In the rows, zero is written as 128.
Known rows:
florun: [126 107 146 122 149 144 146 139  83]
tubrel: [150 146 134 118  82 169 120 109 107]
beklum: [128 118 145 131 120 148 129 119 124]
movaflok: [141 153 183 116 105  94 132 128 207]
skapil: [104 202 135 142 130  19 151 239 129]
gesur: [117 135  41 142 149  97 104 133 133]
kugragur: [127  99 158 129 149 127 131 106 175]
flikeple: [156 103 145  84 129 144 142 133  50]
sifu: [131 158  42 134 122 105 102 122 144]
dredros: [138 122 131 121 103 162 123 120  88]
kabram: [124 122 143 135 118 153 128 118 117]
skovis: [137 117 155 126 126 136 126  90 192]
pusu: [138 148 130 126  86 172 121 115 110]
rebro: [131 123 139 126 112 153 126 122 107]
guflek: [125 121 144 134 117 149 130 122 118]
keti: [123 119 141 132 116 155 126 123 116]
brigodre: [ 98 113 145 157 162 152 151 149  96]
bufek: [138  98 149 101 151 135 144 130  82]
drolol: [126 142 140 142 104 162 125 111 143]
mukim: [132  96 161 119 145 128 128 100 172]

Facts:
stusil ω: florun kugragur
driba ω: brafiskan fofigral
fofigral ω: foflon loker
beklum ω: tubrel movaflok debu
gesur ω: beklum nopek skapil
klevem ω: brigodre flikeple
brafiskan ω: fofigral kugragur
brigodre ω: brafiskan geflon
plagan ω: foflon legi keti
rebro ω: klena
midu ω: plibupor mukim
vavus ω: dodrel
suferas ω: fofigral
klisku ω: skapil
plibupor ω: vavus florun
geflon ω: fofigral pleplum
keti ω: trazis
skapil ω: brafiskan
ketris ω: nopek legi
kilor ω: loker gramul
pusu ω: plibupor
bufek ω: dodrel
pelos ω: nopek stusil
florun ω: kugragur
drolol ω: klisku
tubrel ω: plibupor topan florun
kistel ω: klena foflon legi brigodre
tokik ω: klevem
foflon ω: klena plibupor
guflek ω: rebro
loker ω: pusu
topan ω: vavus
dredros ω: plibupor
nopek ω: pusu foflon keti
kabram ω: dredros
flikeple ω: vavus florun dodrel
stigir ω: fofigral pelos
trazis ω: legi vavus
sifu ω: nopek flikeple
pleplum ω: flikeple topan
klena ω: vavus debu dodrel
[stusil klevem] θ geran
[gesur klevem gipas geflon sifu] θ tokik
[klevem] θ gipas
[klevem kistel] θ geflon
[plagan skapil kistel geran] θ movaflok
[plagan gipas] θ kistel
[plagan klisku kibon] θ skapil
[breka] θ topan
[sifu] θ dredros
[sifu] θ klevem
[stusil movaflok klevem gipas suferas pusu pelos drolol tubrel breka foflon loker topan nopek sifu skovis pleplum] μ 979
[driba fofigral kugragur beklum gesur legi brafiskan rebro midu klisku keti ketris dunus kibon tokik guflek dredros klebrol geran kabram mukim gramul klena] μ 848
[brigodre plagan vavus plibupor geflon skapil kilor dodrel bufek florun kistel debu flikeple stigir trazis] μ 626

Rows, some named above:
[141 101 148 103 141 139 141 132  70]	trazis
[127 116 145 130 122 147 129 118 124]	beklum
[134 178  85 130  98  89 109 148 150]	stusil
[122  99  71 143 152 155 112  94 117]	tokik
[130 159   6 136 135  90  93 120 147]	klevem
[ 85 136 141 184 133 164 136 138 131]	brafiskan
[135 149 124 113 130  37 121 156 189]	kibon
[124 166 113 117 141  39 139 201 114]	plagan
[118 177 108 137 113  65 122 178 144]	klisku
[141 131  33 123 153  66  95 101 203]	gipas
[ 86 135 140 182 133 167 136 138 133]	brafiskan
[128 159  82 114 150  39 129 190 108]	kistel
[131 157  44 131 120 103 101 122 145]	sifu
[136 152 125 113 132  36 123 153 190]	kibon
[135 143 136 132  95 166 123 112 126]	pleplum
[125 159  81 115 150  39 130 191 108]	kistel
[157 139 132 103  80 163 116 105 105]	topan
[107 149 135 167 111 171 128 120 148]	suferas
[116 104 151 132 159 141 149 138  96]	kilor
[148 144 131 119  83 169 123 110 107]	tubrel
[135 151 125 112 131  36 122 155 188]	kibon
[133 156  42 136 121 104 101 123 144]	sifu
[138  98 151 104 146 137 144 130  84]	bufek
[139 165 124 110 124  18 123 170 193]	geran
[147  75 165  87 167 115 145 112 125]	dodrel
[139 136  31 122 155  67  97 101 203]	gipas
[119 152 134 151  99 176 124 121 129]	nopek
[134 145 137 131  96 164 123 110 125]	pleplum
[153 108 138  87 121 151 140 138  35]	plibupor
[133  80 166 109 178 114 148 116 141]	debu
[140 147 103 119 127  78 114 115 201]	breka
[ 97 121   8 156 201  86 120 152 106]	geflon
[163  95 146  74 128 137 140 125  53]	vavus
[156 115 139  97  99 149 120 114  88]	klena

Now the same things, written a new way:
Known rows:
tokik: [133 171 134 153 131  71 153 146 175  97 123 171  92]
gesur: [105 146 112 137 134 109 118 124 124  90 162 211  71]
geflon: [141 143 104 168 120  64  99 159 146  66 127 197  70]
beklum: [ 93 143 151 126 135 127 156 138 143 132 138 125 118]
movaflok: [100 104 173 165  95 124 146 136 186 101 154 118 158]
tubrel: [118 152 162 153 146 108 162 147 103 138 134 118 120]
pleplum: [ 79 144 154 115 143 158  89 127  90 135 183 168 106]
geran: [ 98  56  85 149  82 157 116 118 163  72 185 163 142]
debu: [ 94 119 185  80 137 138  79 129  89 153 154 131 139]
skapil: [ 31  84 122 162 142 213 138 123 143  69 155 130 102]
kibon: [ 77 119 180 116 164 176 148 143 148 121 161 135  87]
brafiskan: [110 136 140 138 147 147 157 139 161 124 131 122 100]
driba: [ 86 130 134 129 143 149 127 133 129 126 149 139 102]
mukim: [107 130 188 103 124 134 126 122 125 153 163 129 130]
kabram: [ 81 128 154 112 143 147 123 114  72 144 159 148 107]
pusu: [ 92 117 159 160 152 111 141 134  31 143 139 133 117]
dodrel: [118 154 174 111 136 110 116 151 175 127 129 119 144]
vavus: [111 185 160  98 159 151  42 125  99 127 157 179 108]
legi: [101 135 170 117 128 125 130 129 169 135 152 132 136]
dunus: [106 127 187 105 131 124 133 129 142 142 155 126 126]

Rows, some named above:
[ 89  96 154 109 149 130 105 154 143 135 164 149 120]	breka
[105 153 151 108 148 135  91 138 128 119 134 141 118]	bufek
[ 87 113 108 204  90 117 103 112 146  40 148 189 123]	kistel
[ 71 115 179 125 165 176 136 132 156 121 161 134  82]	kibon
[107 164 156 106 140 141 146 131 106 145 135 107 128]	florun
[ 43 110 131 130 176 199 148 118 131 105 166 154  65]	klisku
[ 38  98 113 173 130 167 127 122 144  67 136 159 109]	plagan
[ 39  90 115 176 131 163 135 120 141  66 145 152 113]	plagan
[101 181 141  89 148 149  84 134 111 123 159 162 122]	flikeple
[ 90 105 104 206  76 117 104 120 143  40 159 184 121]	kistel
[122 160 177 105 139 106 107 155 177 126 131 118 142]	dodrel
[ 32 105 131 135 134 146 117 111  74 143 163 159 116]	nopek
[ 35  92 134 144 148 143 124 110  72 140 156 168 122]	nopek
[126 170 145 138 158 125 125 131  48 130 118 112 116]	plibupor
[152 154 164 169  93  54 109 157 175  88 160 184  92]	gipas
[ 90 146 145 100 167 152  75 135  91 143 166 175 104]	topan

Now the same things, written a new way:
Known rows:
brigodre: [173 146 146 109 155 175 126 109 125 135 128 138 165 129 117 100 106 104
 121 109 127 109 105 111 114 136 138 141  93  96 108]
driba: [161 116 138 136 150 163 165 129 109 127 208 125 143 133 124 137  58 134
 120 141 115 138 115  99 119 107 129 116 111 119 137]
klevem: [131  51 120  71 132 143 107 165 182  74  28  53 179  91 138  91  37 137
 123 141 167 146  97 197 110 145 175 145 138  95 114]
vavus: [129 168 142 108 160 126 149  87 123 125  72 135 182 152  95  81 165 171
 139 124  95 134 114 143 128 101 142 104  89 120 134]
pleplum: [179 162 138  85 116 127 142 131 144 128  79  82 104 133 124  94 134 147
 135 102 166 142 158 111 115 125 123 103 111 117 128]
brafiskan: [169 102 138 135 151 141 164 129 113 119 208 143 167 133 127 132  45 137
 119 140 109 135 120 108 134 129 123 121 102 109 131]
plagan: [141 111 142 156  64 109 105  88 192 111 103 147 171 144 136 161 131  68
 149 129 101 101 152 126 191 130 197 101 135 131 101]
rebro: [186 154 145 157 157 136 167 101 109 131 148  69 170 132 107 111  73 160
 118 145 118 120 128 149 135 110 148 108 152 135 141]
kilor: [148 181 156 101 170 152 140 124 120 136 107 131 158 148 127 117 133 126
 134 121  94 112 133 130 132 108 131 133 102 128 152]
sifu: [124  86 121  79 144  94 147 169 196  89 157 143 133  82 118  64  88 149
 134 142 177 142 134 190 121 105 181 144 146  87 121]
pelos: [165 181 150  86 150  91 143 111 161 109 179  95 111 122 128  79  84 166
 129  99 170 127 151 119 161 106 131 129 132 135 158]
dredros: [174 184 142 156 121 123 160 172 175 150 203 151 188  85 106 109  54 158
 158 130  80 126 159 193 109  91 137 115 151  87 150]
midu: [174 156 146 130 124 122 155 159 110 139 208  88 177 133 125 156  70 158
 134 133 110 124 129 132 121 130 119  98 127 135 155]
loker: [140 184 143  93 111 108 135 129 116 108 175 122 106 132 124 104 120 160
 135 107 148 130 147 129 133 100 125 131 139 137 161]
beklum: [170 150 135 124 148 117 156 143 120 144 155  86 170 129 121 149  71 147
 127 140 106 135 131 136 147 112 125 105 134 136 154]
plibupor: [165 194 165 105 104 114 139 132 117 125 162 129 186 147 121  88 136 166
 145 110 116 109 144 142 118 151 125 126  85 111 134]
geran: [109  75 122 150  68 130 146 149 160  86  14  72 179 109 139  95  32  81
 154 140  91  99 163 117 202  87 124  62 136  83 100]
gipas: [151  54 169  84 148  70 107 160 184  82  38 143 167 143 142 173 150  78
 114 117 125 150  58 185 116 158 146 143 153 167  98]
movaflok: [134 188 115 115  75  86 147 127 172 128  43  75 125 143 142  96 123  72
 123 149  94 106 163 111 185 101 121  88 147  85 112]
legi: [166 126 137 129 174 129 158 149 114 142 188  76 143 133 131 144  83 156
 131 137  92 122 145 135 146  99 139  97 125 155 107]

Rows, some named above:
[143 141 145 149 136 157 164 134 108  98 213 114 112 135 119 136  80 130
 132 141 102 127 119 104 125 107 129 126 119 151 154]	fofigral
[114  83 115 153  69 127 151 149 159  81  12  65 185 108 143 103  19  79
 156 140  75  99 162 115 199  81 117  61 138  81  97]	geran
[114  47 148 103 155  79 159 168 156 115 132 146 149 111 115 114  98 162
 124 153 187 108  39 157 150 161 132 128 152 133  82]	gesur
[124  97 122  81 144  90 146 167 192  86 163 143 137  81 123  72  80 141
 131 139 167 137 133 207 111  94 182 140 154  86 124]	sifu
[164 145 157  96 162 126 154 106 157 129  93 112 182 148  97  75 153 137
 140 124 123 123 128 129 122 137 131 102  81 121 144]	flikeple
[166 173 145 110 163 140 139 117 116 145  76 136 173 142 119 103 121 126
 133 116  94 113 138 153 143 114 137 138 113 124 143]	debu
[140 116 143 146  63 101 105  90 187 112 117 152 170 146 142 159 132  64
 155 125  97 103 151 128 188 132 195 107 139 127 100]	plagan
[179 155 166  94 166  98 166 127 135 124 181 138 186 148 131  81  73 139
 134 117 106 114 162 114 173 158 134 135  78 104 144]	florun
[150 152 146 107 167 144 128 107 125 137 190 125 177 145 129  96 153 166
 146 109  76 110 144 135 134  98 158 121  85 158  83]	trazis
[173 168 149 105 163 149 140 116 117 141  74 128 183 145 121 113 126 124
 130 123  97 112 138 146 145 112 130 136 106 129 140]	debu
[139 126 142 150  59 110 107  87 191 106 119 144 164 142 138 154 119  70
 152 124  98 104 145 130 198 138 193  99 138 132 104]	plagan
[116  51 141  85 108 147 106 166 119  94 130  86 113 151  83  76  79 103
 161 153 146 126  45 137 139 167 152 134 155  76  84]	geflon
[159 186 135  92 124 128 149 113 119 105 161 139 107 142 129 108  98 156
 125 119 131 144 151 105 128 109 129 133 128 113 140]	suferas
[153  67 154  95 135  85 151 126 136  81  20 124 184 117 137  73  24 177
 158  87 135 132 163 131 190 122 115 120 127 101 119]	stusil
[136 149 140 106 155 121 156  91 124 123  71 146 184 148  94  67 163 161
 137 127  98 134 109 138 124 103 138 102  94 121 131]	vavus
[139 131 145 150 131 156 166 135 110 101 216 112 123 140 116 143  75 125
 135 149  94 131 117 107 124 106 124 126 129 152 155]	fofigral
[116  46 138  80 111 146 106 163 117  91 129  93 108 147  85  74  97 104
 161 151 150 127  45 130 147 165 149 144 148  75  80]	geflon
[178 158 128 100  97  70 139 107 106 125  87  85 127  79 121  80 161 162
 164 127 136 144  92 124 124  91 133 116  79  94 108]	topan
[184 129 127 106 105  72 132 113 111 121  70 103 111  88 128 112 137 122
 165 123 138 145  87 148 158  95 149 134  79  99 129]	breka
[175 184 151  87  90  91 134 140 117 129 164 113 170 138 138 101  93 165
 132 103 161 138 165 126 131 145 119 118 127 104 143]	tubrel

